Below are the code and all the weights of a small trained network. Each question names an input and a class and asks about switching units off, where a switched-off unit gives its printed mean instead of its output.

import numpy as np


def w(rows, s, z=0):
    codes = np.array(rows[::2]) - 128.0
    scale = np.full(codes.shape[1], s)
    scale[-1] = z or s
    return codes * scale


def norm(h):
    return h / np.sqrt((h * h).mean(-1, keepdims=True) + 1e-5)


def f(y):
    return np.maximum(y, 0)


def log_softmax(a):
    a = a - a.max(-1, keepdims=True)
    return a - np.log(np.exp(a).sum(-1, keepdims=True))


def net(x, mask):
    res = np.array(x, float).reshape(1, 2) / 4 @ E
    u = 0
    for l in range(2):
        y = f(norm(res) @ A[l][:, :-1].T + A[l][:, -1])
        res = res + np.where(mask[u : u + 9], y, B[l][:, -1]) @ B[l][:, :-1]
        u += 9
    return log_softmax(norm(res)[-1] @ U[:, :-1].T + U[:, -1])


A, B = {}, {}
E = w([
[150,205,180,250,171,154,177,118],'x0',
[149,67,175,140,164,152,56,71],'x1',
],0.013)
A[0] = w([
[95,172,145,92,109,125,125,109,45],'L0N0',
[143,75,177,194,140,131,68,68,132],'L0N1',
[138,73,196,177,181,205,2,57,150],'L0N2',
[137,19,98,94,113,132,48,115,5],'L0N3',
[131,5,73,81,179,165,36,131,105],'L0N4',
[151,126,233,122,207,153,84,31,150],'L0N5',
[106,101,152,215,56,163,139,110,108],'L0N6',
[68,37,130,100,64,96,67,126,119],'L0N7',
[106,166,121,115,181,148,141,198,99],'L0N8',
],0.0075,0.002)
B[0] = w([
[144,138,188,83,182,55,158,103,137],'L0N0',
[146,199,110,108,122,125,198,139,207],'L0N1',
[128,204,23,76,118,20,178,127,254],'L0N2',
[44,2,175,130,77,113,135,183,222],'L0N3',
[30,106,192,120,82,126,100,214,243],'L0N4',
[232,104,77,204,254,222,99,88,227],'L0N5',
[28,97,73,119,136,65,118,123,168],'L0N6',
[90,122,230,241,115,231,137,87,228],'L0N7',
[139,106,147,83,138,164,210,99,165],'L0N8',
],0.007,0.0081)
A[1] = w([
[168,152,132,161,164,148,146,132,169],'L1N0',
[121,108,143,185,143,120,115,72,68],'L1N1',
[105,180,126,126,132,113,128,151,154],'L1N2',
[189,129,111,166,161,180,100,75,108],'L1N3',
[98,8,146,98,138,131,65,177,161],'L1N4',
[159,112,67,90,114,83,141,159,42],'L1N5',
[174,128,186,182,145,186,98,45,10],'L1N6',
[98,23,136,140,105,103,100,139,84],'L1N7',
[164,67,85,116,84,126,54,123,181],'L1N8',
],0.014,0.0013)
B[1] = w([
[134,167,88,163,177,173,115,52,196],'L1N0',
[127,88,100,17,117,86,44,181,155],'L1N1',
[150,90,201,101,117,180,105,102,169],'L1N2',
[111,112,106,92,178,75,53,203,179],'L1N3',
[18,212,88,188,79,110,94,3,248],'L1N4',
[141,74,134,138,124,78,59,175,164],'L1N5',
[135,33,54,67,103,62,109,180,159],'L1N6',
[88,176,139,210,73,106,118,99,221],'L1N7',
[77,181,169,195,38,159,103,79,158],'L1N8',
],0.011,0.013)
U = w([
[146,110,47,152,206,91,31,132,143],'0',
[137,68,154,56,67,72,163,212,141],'1',
[183,85,156,136,88,170,75,72,12],'2',
[188,86,175,150,91,182,55,82,4],'3',
[10,135,121,168,30,98,77,55,144],'4',
[158,187,168,159,160,249,200,70,129],'5',
],0.017,0.022)

Each question gives the input, the list of numbers given to net, and the class t.
The units are the neurons (one row each of A and B). Each row of codes is followed by its name. A weight is (code - 128) times the scale printed after its matrix; where a second scale follows, it is the last column's (A, B and U).
mask holds one flag per neuron, layer by layer. A switched-off neuron (its flag False) gives its mean, the last column of its row in B, instead of its output. The means were averaged over made-up inputs and are rounded, as every weight is.
A unit's drop is (log p(t) with every unit on - log p(t) with that unit switched off) / (log p(t) with every unit on - log p(t) with every unit switched off).
The circuit of an input: a set's keep is (log p(t) with only the set's units on - log p(t) with every unit switched off) / (log p(t) with every unit on - log p(t) with every unit switched off). Starting from the 12 units with the biggest drops (on a tie, the unit counted first), units are removed one at a time, each time the one whose removal leaves the highest keep (on an exact tie, the one counted first), for as long as the keep stays at least 0.8.
units of the circuit, in order: the units of the circuit, biggest drop first
unit that matters most: the unit with the biggest drop
top k neurons: the k neurons with the biggest drops, biggest first
k most important neurons of layer l: the k neurons of layer l with the biggest drops, biggest first
drop when u is switched off: that unit's drop, to one decimal
input [7,-2], class 0: unit that matters most : L0N2
input [0,-3], class 1: units of the circuit, in order : L1N4; L1N7
input [2,-1], class 5: top 3 neurons : L0N5; L0N7; L0N3
input [1,-2], class 5: 3 most important neurons of layer 0 : L0N2; L0N5; L0N3
input [0,-4], class 1: units of the circuit, in order : L1N4; L1N7
input [1,-7], class 1: top 2 neurons : L0N5; L1N4
input [4,-3], class 5: top 2 neurons : L0N5; L1N4
input [6,-3], class 5: top 2 neurons : L0N5; L0N7
input [-2,-3], class 1: 4 most important neurons of layer 1 : L1N4; L1N7; L1N0; L1N8
input [-3,-6], class 1: top 2 neurons : L1N4; L0N3
input [2,-6], class 5: 2 most important neurons of layer 0 : L0N2; L0N3
input [1,-6], class 1: top 2 neurons : L0N5; L1N4
input [-1,-2], class 1: 3 most important neurons of layer 0 : L0N3; L0N4; L0N5
input [-4,-8], class 1: unit that matters most : L1N4
input [0,4], class 0: top 2 neurons : L0N5; L0N1
input [0,-5], class 1: top 3 neurons : L1N4; L0N5; L0N7
input [-2,-4], class 1: 3 most important neurons of layer 0 : L0N3; L0N4; L0N5
input [2,-7], class 5: 2 most important neurons of layer 0 : L0N2; L0N3
input [4,-4], class 5: drop when L1N4 is switched off : 0.1
input [3,-7], class 5: top neuron : L1N4
input [-1,-7], class 1: drop when L1N4 is switched off : 0.7
input [1,5], class 0: drop when L0N5 is switched off : 0.3
